In the rows, zero is written as 128.
Here are made-up nodes, facts about them, and rows of numbers that follow some of those facts. Name the node behind each unnamed row.

Some facts about the nodes:
Ω: uses; Φ: points at; ζ: refers to
Q_105 {Φ=Q_265}
Q_107 {Φ=Q_7}
Q_108 {Φ=Q_549}
Q_110 {Ω=Q_876,Q_941,Q_108,Q_194}
Q_120 {Φ=Q_711}
Q_124 {ζ=Q_321,Q_232,Q_856}
Q_125 {ζ=Q_25,Q_362,Q_217,Q_256,Q_515}
Q_156 {Φ=Q_717}
Q_157 {Ω=Q_479,Q_46, Φ=Q_913, ζ=Q_107,Q_252,Q_43,Q_650}
Q_16 {Ω=Q_817,Q_171}
Q_170 {Φ=Q_388}
Q_171 {Φ=Q_78}
Q_178 {ζ=Q_881}
Q_182 {Ω=Q_297,Q_43,Q_55,Q_183,Q_636, Φ=Q_760}
Q_192 {Ω=Q_116}
Q_194 {ζ=Q_284,Q_47,Q_403,Q_311}
Q_197 {Ω=Q_556}
Q_210 {Φ=Q_682, ζ=Q_137,Q_384,Q_265,Q_352,Q_658,Q_3}
Q_217 {Φ=Q_888}
Q_218 {Ω=Q_662}
Q_220 {Φ=Q_47}
Q_227 {ζ=Q_712,Q_182,Q_390,Q_110}
Q_232 {Φ=Q_420}
Q_235 {Ω=Q_549,Q_556,Q_863}
Q_24 {Ω=Q_894,Q_55,Q_878, Φ=Q_901}
Q_25 {Ω=Q_311,Q_883}
Q_250 {Ω=Q_882, Φ=Q_311}
Q_252 {Φ=Q_157}
Q_254 {Φ=Q_419, ζ=Q_652,Q_7,Q_910,Q_403,Q_46}
Q_256 {Ω=Q_304}
Q_261 {Ω=Q_7}
Q_263 {Ω=Q_116, ζ=Q_16,Q_165,Q_70}
Q_265 {Ω=Q_753, Φ=Q_384}
Q_284 {Φ=Q_107}
Q_29 {Ω=Q_549,Q_519, ζ=Q_78,Q_220,Q_882,Q_968,Q_422,Q_863}
Q_295 {Φ=Q_51}
Q_299 {Φ=Q_910, ζ=Q_371,Q_549,Q_265,Q_420,Q_968,Q_883,Q_867,Q_995}
Q_311 {Φ=Q_171}
Q_35 {Ω=Q_87,Q_659}
Q_353 {Φ=Q_563}
Q_370 {Ω=Q_514,Q_108, Φ=Q_24}
Q_371 {Ω=Q_178,Q_120, Φ=Q_592}
Q_379 {ζ=Q_398,Q_25,Q_105,Q_735,Q_533,Q_399}
Q_388 {Ω=Q_242,Q_916,Q_722,Q_124, Φ=Q_370}
Q_390 {Ω=Q_652,Q_43,Q_284,Q_722,Q_287}
Q_396 {Ω=Q_919,Q_882,Q_99, Φ=Q_19}
Q_398 {Ω=Q_299,Q_727,Q_991,Q_304}
Q_399 {Φ=Q_16}
Q_403 {Ω=Q_882,Q_105,Q_566}
Q_405 {Ω=Q_959,Q_590,Q_217}
Q_419 {Φ=Q_601}
Q_42 {Ω=Q_420, Φ=Q_399}
Q_420 {Φ=Q_85}
Q_421 {Ω=Q_276}
Q_442 {Ω=Q_384}
Q_465 {Ω=Q_978}
Q_47 {Ω=Q_882,Q_217, Φ=Q_892}
Q_481 {Ω=Q_856}
Q_484 {Ω=Q_85,Q_856}
Q_488 {Ω=Q_823,Q_124,Q_914}
Q_495 {Φ=Q_238}
Q_500 {ζ=Q_514,Q_137,Q_16,Q_362,Q_218,Q_170,Q_592,Q_888}
Q_503 {Ω=Q_297,Q_51, ζ=Q_481,Q_19,Q_958,Q_533,Q_914,Q_35}
Q_508 {Ω=Q_519}
Q_51 {Φ=Q_42, ζ=Q_421,Q_42,Q_533,Q_914}
Q_519 {ζ=Q_295,Q_891,Q_569}
Q_561 {Φ=Q_295, ζ=Q_481,Q_220,Q_242,Q_105,Q_276,Q_958}
Q_563 {Φ=Q_658, ζ=Q_465,Q_85,Q_768,Q_218}
Q_569 {Ω=Q_78,Q_650}
Q_570 {Φ=Q_533}
Q_579 {ζ=Q_495,Q_238,Q_70}
Q_601 {Φ=Q_76, ζ=Q_782,Q_570,Q_256}
Q_616 {Ω=Q_818,Q_914}
Q_636 {ζ=Q_797,Q_85,Q_919,Q_650}
Q_637 {Ω=Q_116,Q_856}
Q_638 {Ω=Q_70}
Q_639 {Φ=Q_194}
Q_647 {ζ=Q_135,Q_25}
Q_658 {Φ=Q_182}
Q_659 {Φ=Q_919}
Q_661 {Ω=Q_722,Q_321, Φ=Q_894, ζ=Q_739,Q_362,Q_352,Q_156,Q_508,Q_995}
Q_682 {Ω=Q_652,Q_722, Φ=Q_284, ζ=Q_484,Q_709,Q_352,Q_638}
Q_7 {Φ=Q_232}
Q_711 {Ω=Q_959,Q_183, ζ=Q_760,Q_941,Q_19,Q_818,Q_533,Q_321,Q_659}
Q_714 {ζ=Q_959,Q_903}
Q_717 {Ω=Q_76,Q_78,Q_116,Q_658, Φ=Q_735}
Q_732 {Ω=Q_549,Q_352,Q_287, Φ=Q_903}
Q_735 {Φ=Q_859}
Q_753 {Φ=Q_108}
Q_76 {ζ=Q_481,Q_47,Q_85,Q_941,Q_882,Q_570,Q_650,Q_914}
Q_760 {Φ=Q_120}
Q_768 {Ω=Q_995}
Q_78 {Φ=Q_254}
Q_782 {Ω=Q_76,Q_913,Q_210,Q_636}
Q_789 {ζ=Q_481,Q_220,Q_727,Q_910,Q_120,Q_156,Q_390}
Q_797 {Ω=Q_561}
Q_815 {Ω=Q_419, Φ=Q_823}
Q_817 {ζ=Q_479,Q_590,Q_352,Q_70}
Q_818 {Φ=Q_659}
Q_819 {ζ=Q_739,Q_137,Q_105,Q_910,Q_835,Q_156,Q_800,Q_321,Q_969}
Q_823 {Φ=Q_252}
Q_826 {Ω=Q_818}
Q_835 {Ω=Q_70, Φ=Q_753}
Q_859 {Φ=Q_661}
Q_864 {Ω=Q_556}
Q_867 {Φ=Q_968}
Q_87 {ζ=Q_881,Q_228,Q_9,Q_878,Q_556,Q_238,Q_867,Q_378}
Q_876 {Φ=Q_99}
Q_881 {Ω=Q_165}
Q_882 {Φ=Q_220}
Q_89 {ζ=Q_135,Q_823,Q_639,Q_235,Q_3,Q_566}
Q_892 {ζ=Q_753,Q_220,Q_652,Q_371,Q_878,Q_659}
Q_894 {Φ=Q_876, ζ=Q_297,Q_107,Q_882,Q_590,Q_722,Q_508,Q_566}
Q_901 {ζ=Q_9,Q_508,Q_995}
Q_903 {Ω=Q_727,Q_479,Q_714,Q_659, Φ=Q_299}
Q_910 {Φ=Q_276}
Q_913 {ζ=Q_250,Q_384,Q_782,Q_867,Q_662}
Q_919 {Φ=Q_371}
Q_928 {Ω=Q_876,Q_7}
Q_944 {Ω=Q_78, Φ=Q_170}
Q_949 {Ω=Q_43,Q_735,Q_592}
Q_968 {Ω=Q_941,Q_991,Q_87, Φ=Q_495}
Q_969 {Ω=Q_514,Q_650,Q_165,Q_515}
Q_978 {ζ=Q_944,Q_297,Q_709,Q_652,Q_108,Q_170,Q_238}
Q_985 {Ω=Q_913, Φ=Q_235, ζ=Q_709,Q_284,Q_712,Q_222,Q_815,Q_863}
Q_99 {Φ=Q_210}

Some rows with their names:
Q_261: [128, 126, 125, 132, 132, 114, 136, 123, 129, 136, 124, 127, 133, 126, 137, 118, 125, 122, 134, 136, 132, 127, 120, 129, 124, 120]
Q_171: [124, 162, 131, 125, 146, 128, 99, 138, 121, 111, 138, 146, 116, 132, 147, 158, 145, 123, 159, 148, 126, 116, 138, 129, 147, 152]
Q_210: [129, 127, 130, 129, 131, 135, 127, 134, 125, 118, 131, 128, 125, 130, 112, 126, 116, 129, 131, 124, 120, 121, 146, 137, 127, 139]
Q_16: [119, 161, 139, 127, 149, 85, 90, 116, 122, 125, 133, 120, 136, 114, 153, 157, 150, 98, 138, 149, 119, 110, 130, 145, 128, 133]
Q_370: [128, 118, 124, 135, 129, 118, 128, 121, 135, 146, 121, 120, 136, 129, 137, 117, 127, 116, 131, 134, 132, 130, 124, 129, 121, 122]
Q_484: [125, 125, 129, 126, 131, 115, 124, 122, 127, 140, 126, 126, 130, 119, 132, 121, 125, 121, 124, 137, 131, 130, 120, 127, 126, 115]
Q_881: [121, 125, 126, 127, 133, 120, 126, 122, 131, 134, 118, 125, 127, 119, 128, 119, 124, 120, 128, 142, 130, 133, 117, 128, 133, 116]
Q_388: [126, 119, 125, 134, 129, 120, 127, 125, 133, 147, 121, 121, 135, 130, 136, 117, 126, 117, 129, 133, 131, 129, 124, 127, 122, 123]
Q_265: [121, 112, 124, 128, 112, 110, 136, 106, 126, 138, 115, 129, 133, 112, 112, 118, 125, 102, 124, 105, 141, 139, 109, 118, 140, 124]
Q_566: [132, 127, 126, 126, 125, 140, 127, 131, 124, 124, 133, 120, 116, 125, 122, 138, 132, 133, 124, 123, 124, 130, 137, 126, 128, 132]
Q_442: [130, 115, 137, 126, 133, 102, 105, 118, 122, 156, 136, 134, 143, 108, 150, 127, 117, 118, 154, 129, 119, 147, 103, 122, 144, 144]
Q_398: [124, 133, 131, 128, 128, 114, 141, 126, 134, 138, 129, 126, 133, 123, 141, 115, 132, 123, 125, 134, 128, 128, 122, 128, 131, 121]
Q_107: [129, 129, 132, 125, 130, 120, 125, 123, 126, 127, 137, 121, 127, 118, 131, 135, 130, 131, 128, 129, 129, 125, 128, 133, 122, 123]
Q_894: [130, 123, 130, 130, 133, 140, 123, 138, 123, 123, 137, 134, 123, 135, 116, 127, 112, 135, 130, 121, 125, 121, 148, 136, 125, 138]
Q_232: [127, 133, 131, 128, 128, 120, 130, 123, 133, 121, 130, 122, 133, 120, 134, 128, 133, 131, 130, 129, 121, 125, 126, 136, 125, 128]
Q_479: [133, 125, 126, 126, 127, 140, 124, 131, 124, 121, 130, 122, 118, 125, 119, 139, 128, 135, 127, 123, 124, 131, 138, 127, 127, 131]
Q_384: [139, 123, 139, 129, 120, 110, 93, 112, 112, 140, 115, 123, 130, 104, 122, 146, 139, 114, 136, 100, 93, 154, 114, 134, 141, 158]

Which node is each row?
No name comes twice in this set of rows, the named rows included.
[118, 125, 125, 118, 136, 150, 131, 128, 140, 129, 138, 135, 117, 114, 123, 125, 113, 137, 136, 143, 145, 127, 131, 125, 152, 124] | Q_867
[128, 125, 128, 132, 131, 141, 122, 133, 125, 116, 121, 134, 124, 137, 112, 125, 113, 129, 130, 125, 117, 127, 142, 135, 128, 139] | Q_87
[127, 133, 132, 127, 124, 126, 132, 126, 134, 129, 128, 129, 133, 129, 135, 125, 137, 135, 125, 126, 128, 129, 123, 126, 132, 128] | Q_958
[117, 133, 126, 126, 126, 119, 138, 116, 128, 119, 119, 132, 134, 127, 124, 125, 128, 116, 116, 134, 140, 130, 112, 125, 132, 117] | Q_371
[124, 127, 130, 125, 131, 115, 129, 123, 128, 140, 127, 123, 129, 114, 131, 127, 127, 121, 120, 137, 132, 132, 121, 128, 133, 115] | Q_508
[125, 125, 121, 128, 118, 158, 137, 140, 136, 150, 121, 136, 113, 133, 125, 122, 141, 133, 120, 108, 137, 136, 136, 118, 151, 135] | Q_105
[126, 129, 128, 133, 130, 127, 121, 131, 126, 129, 124, 138, 134, 140, 132, 122, 118, 130, 131, 125, 129, 124, 130, 131, 120, 128] | Q_227
[122, 130, 132, 132, 134, 113, 127, 127, 125, 138, 125, 138, 139, 136, 136, 110, 113, 123, 125, 132, 130, 126, 128, 134, 123, 121] | Q_29
[132, 125, 133, 137, 128, 108, 115, 120, 125, 119, 114, 116, 141, 129, 114, 130, 124, 113, 118, 123, 109, 124, 132, 143, 110, 132] | Q_901
[130, 124, 125, 129, 133, 130, 130, 124, 136, 124, 134, 123, 129, 120, 131, 130, 125, 136, 145, 138, 133, 124, 127, 133, 127, 127] | Q_295
[128, 128, 128, 127, 128, 131, 116, 123, 126, 130, 128, 127, 124, 123, 128, 138, 128, 132, 122, 130, 133, 131, 123, 127, 127, 120] | Q_709
[134, 131, 130, 126, 126, 138, 113, 125, 127, 121, 131, 126, 123, 126, 123, 143, 131, 146, 128, 125, 127, 128, 129, 133, 121, 130] | Q_284

Now the same nodes, written a new way:
Named rows:
Q_87: [116, 147, 127, 118, 127, 125, 128, 107, 133, 123, 125, 139, 138, 137, 143, 118, 116, 135, 114, 129, 129, 130, 129, 139, 127, 124, 122, 129, 137, 137, 119, 119, 128, 108, 122, 111]
Q_760: [132, 124, 128, 130, 131, 137, 127, 134, 124, 132, 133, 119, 125, 130, 129, 128, 130, 127, 131, 131, 125, 143, 131, 125, 129, 132, 127, 124, 133, 126, 134, 125, 128, 133, 134, 122]
Q_218: [142, 133, 90, 98, 143, 123, 124, 134, 127, 111, 120, 126, 116, 116, 120, 117, 140, 120, 146, 122, 122, 123, 140, 128, 111, 132, 130, 141, 127, 133, 159, 130, 133, 158, 140, 124]
Q_378: [136, 126, 126, 131, 127, 132, 128, 130, 126, 131, 131, 123, 128, 130, 129, 129, 132, 126, 132, 132, 126, 134, 130, 125, 129, 128, 130, 130, 128, 131, 134, 129, 130, 132, 127, 129]
Q_3: [136, 129, 127, 132, 129, 131, 125, 129, 128, 130, 132, 123, 127, 125, 129, 128, 128, 127, 132, 130, 125, 137, 127, 126, 127, 128, 126, 127, 125, 129, 132, 129, 127, 130, 129, 131]
Q_638: [140, 129, 135, 126, 126, 136, 121, 136, 133, 124, 138, 126, 115, 123, 106, 127, 118, 107, 131, 161, 132, 115, 123, 123, 127, 138, 132, 134, 116, 146, 141, 131, 126, 145, 147, 116]
Q_43: [123, 126, 127, 131, 125, 135, 131, 122, 128, 139, 136, 122, 133, 129, 132, 126, 126, 145, 122, 131, 127, 141, 126, 126, 131, 123, 123, 135, 132, 125, 136, 130, 130, 125, 117, 129]
Q_297: [127, 129, 126, 133, 129, 133, 132, 121, 130, 138, 134, 120, 134, 129, 133, 122, 128, 143, 122, 132, 128, 140, 126, 128, 132, 122, 126, 134, 131, 128, 132, 127, 130, 126, 116, 126]
Q_753: [131, 124, 120, 141, 134, 124, 132, 123, 116, 140, 130, 116, 136, 144, 152, 126, 143, 141, 135, 100, 124, 151, 137, 126, 130, 125, 132, 116, 140, 116, 121, 130, 131, 121, 109, 135]
Q_650: [114, 126, 125, 124, 117, 144, 133, 122, 120, 137, 135, 131, 134, 127, 128, 132, 124, 146, 120, 128, 126, 143, 130, 126, 133, 127, 122, 142, 132, 120, 146, 140, 135, 125, 116, 130]
Q_261: [143, 123, 128, 127, 127, 135, 126, 134, 124, 121, 128, 126, 122, 127, 117, 133, 136, 109, 137, 135, 125, 134, 129, 125, 125, 135, 132, 129, 127, 132, 131, 131, 126, 137, 139, 132]
Q_563: [120, 144, 128, 105, 116, 140, 123, 119, 115, 118, 127, 150, 131, 132, 133, 132, 116, 124, 117, 119, 119, 132, 139, 127, 128, 135, 113, 130, 131, 131, 134, 130, 128, 111, 132, 117]
Q_819: [113, 130, 135, 121, 140, 109, 118, 129, 125, 120, 124, 141, 119, 129, 139, 119, 116, 121, 117, 124, 124, 128, 125, 139, 121, 128, 128, 115, 132, 140, 107, 117, 116, 115, 142, 119]
Q_135: [134, 129, 128, 133, 130, 134, 122, 136, 127, 132, 131, 119, 126, 119, 126, 131, 126, 131, 131, 126, 123, 133, 130, 125, 126, 128, 116, 122, 121, 123, 128, 129, 126, 132, 133, 133]
Q_867: [149, 129, 127, 127, 123, 126, 125, 131, 117, 132, 139, 130, 129, 130, 128, 111, 135, 126, 119, 124, 120, 129, 124, 118, 131, 125, 127, 139, 123, 141, 132, 128, 123, 129, 116, 132]
Q_856: [123, 127, 129, 134, 132, 132, 130, 127, 129, 139, 132, 117, 132, 127, 131, 122, 128, 143, 122, 130, 127, 137, 124, 127, 129, 124, 124, 130, 131, 125, 130, 123, 129, 127, 121, 127]
Q_712: [135, 125, 127, 132, 129, 132, 130, 128, 127, 130, 129, 124, 128, 132, 127, 127, 131, 126, 129, 132, 127, 134, 127, 125, 129, 130, 133, 129, 131, 129, 132, 125, 130, 133, 126, 122]

Name these rows:
No name comes twice in this set of rows, the named rows included.
[126, 113, 131, 131, 133, 125, 131, 135, 120, 129, 131, 124, 119, 137, 130, 121, 132, 124, 125, 131, 128, 136, 127, 129, 131, 131, 142, 132, 138, 134, 130, 122, 126, 131, 129, 122] | Q_220
[133, 136, 121, 138, 132, 126, 126, 116, 136, 139, 135, 118, 134, 127, 137, 117, 125, 141, 123, 135, 126, 143, 120, 133, 128, 121, 122, 127, 125, 133, 125, 126, 128, 123, 117, 131] | Q_352
[129, 117, 128, 132, 136, 125, 128, 132, 125, 133, 132, 121, 122, 133, 131, 120, 130, 123, 126, 133, 127, 141, 127, 129, 128, 129, 140, 126, 134, 134, 128, 122, 127, 131, 133, 124] | Q_910
[107, 124, 149, 106, 133, 132, 124, 153, 115, 107, 113, 143, 121, 130, 122, 131, 124, 111, 120, 115, 120, 102, 137, 125, 119, 142, 117, 117, 138, 124, 116, 110, 123, 126, 156, 114] | Q_503
[93, 139, 128, 118, 130, 135, 131, 110, 135, 123, 121, 137, 135, 137, 142, 136, 113, 138, 122, 133, 133, 137, 136, 142, 126, 129, 124, 123, 146, 121, 127, 123, 133, 111, 136, 107] | Q_194
[150, 126, 140, 121, 123, 132, 119, 145, 122, 128, 145, 129, 112, 122, 104, 111, 122, 108, 118, 154, 126, 107, 117, 114, 128, 135, 128, 141, 112, 157, 140, 126, 119, 146, 138, 120] | Q_835
[126, 148, 128, 117, 128, 128, 118, 120, 130, 117, 122, 140, 132, 127, 137, 129, 115, 123, 123, 124, 123, 126, 131, 133, 124, 128, 115, 117, 125, 133, 118, 122, 124, 114, 134, 119] | Q_500
[119, 147, 134, 115, 133, 129, 113, 137, 128, 121, 122, 134, 128, 116, 133, 135, 112, 129, 122, 118, 117, 121, 133, 130, 118, 129, 96, 108, 118, 123, 114, 121, 119, 116, 146, 126] | Q_647
[141, 128, 129, 123, 119, 132, 126, 137, 112, 133, 138, 133, 130, 126, 121, 120, 133, 129, 120, 118, 121, 127, 127, 116, 131, 127, 121, 138, 122, 133, 137, 131, 126, 129, 118, 135] | Q_570
[73, 131, 131, 104, 124, 151, 129, 115, 122, 123, 122, 143, 129, 134, 139, 151, 102, 142, 121, 128, 126, 151, 145, 138, 127, 138, 112, 123, 153, 107, 143, 132, 138, 109, 146, 106] | Q_76

The same nodes again, as new rows of numbers:
Known rows:
Q_969: [112, 154, 128, 125, 114, 121, 124, 132, 98, 138, 120, 151, 138, 140, 127]
Q_650: [130, 136, 116, 177, 140, 129, 113, 139, 129, 133, 116, 142, 124, 131, 119]
Q_222: [126, 139, 122, 147, 117, 126, 132, 133, 129, 149, 124, 159, 133, 132, 127]
Q_590: [131, 137, 108, 167, 143, 140, 128, 135, 130, 145, 113, 135, 126, 121, 129]
Q_405: [110, 149, 133, 136, 97, 109, 141, 127, 105, 138, 125, 144, 131, 126, 146]
Q_238: [118, 143, 110, 139, 127, 136, 130, 137, 119, 152, 122, 143, 138, 129, 135]
Q_24: [111, 116, 139, 83, 95, 126, 112, 104, 143, 104, 149, 102, 121, 125, 145]
Q_928: [109, 152, 132, 136, 97, 113, 141, 130, 105, 134, 126, 144, 134, 126, 145]
Q_563: [141, 121, 135, 94, 106, 154, 116, 81, 151, 92, 145, 105, 80, 121, 113]
Q_465: [126, 127, 104, 136, 112, 126, 161, 146, 83, 136, 188, 159, 107, 198, 143]
Q_124: [140, 132, 136, 157, 142, 118, 149, 142, 116, 134, 106, 139, 112, 103, 108]
Q_379: [131, 141, 141, 140, 133, 117, 151, 132, 96, 125, 110, 142, 116, 121, 116]
Q_287: [130, 128, 123, 172, 131, 116, 139, 146, 127, 141, 119, 130, 119, 100, 125]
Q_714: [131, 128, 130, 168, 131, 118, 151, 142, 128, 138, 117, 131, 114, 97, 126]
Q_881: [110, 153, 122, 124, 106, 131, 127, 135, 105, 151, 120, 149, 145, 131, 141]
Q_484: [112, 154, 117, 128, 106, 127, 136, 124, 108, 142, 116, 153, 144, 136, 146]
Q_70: [124, 129, 79, 161, 130, 139, 132, 149, 125, 133, 111, 143, 141, 108, 119]

Name these rows:
No name comes twice in this set of rows, the named rows included.
[112, 114, 138, 81, 99, 123, 105, 107, 148, 102, 151, 98, 132, 125, 146] | Q_903
[121, 127, 137, 73, 66, 161, 80, 84, 151, 116, 156, 113, 82, 118, 104] | Q_182
[135, 139, 143, 134, 130, 119, 156, 130, 112, 135, 111, 157, 117, 123, 114] | Q_789
[125, 114, 138, 93, 131, 132, 95, 113, 143, 103, 143, 98, 116, 130, 111] | Q_399
[129, 118, 135, 88, 97, 158, 79, 94, 143, 110, 150, 100, 78, 116, 84] | Q_760
[132, 78, 59, 94, 160, 106, 154, 153, 175, 71, 189, 127, 154, 130, 70] | Q_311
[147, 100, 138, 87, 148, 148, 136, 117, 164, 108, 122, 97, 104, 96, 120] | Q_299
[139, 100, 125, 114, 145, 143, 92, 118, 168, 110, 131, 105, 126, 133, 121] | Q_882
[129, 112, 125, 92, 129, 146, 117, 115, 157, 114, 145, 101, 130, 129, 142] | Q_495
[135, 117, 146, 73, 103, 126, 133, 98, 148, 104, 128, 134, 133, 132, 146] | Q_985
[144, 113, 52, 148, 131, 139, 171, 169, 107, 122, 164, 144, 157, 105, 62] | Q_883
[135, 115, 117, 98, 114, 180, 88, 98, 154, 118, 142, 86, 76, 100, 97] | Q_658
[126, 141, 122, 142, 124, 123, 132, 138, 119, 146, 122, 154, 129, 134, 118] | Q_422
[137, 104, 123, 116, 152, 141, 104, 122, 152, 102, 127, 88, 121, 119, 127] | Q_217

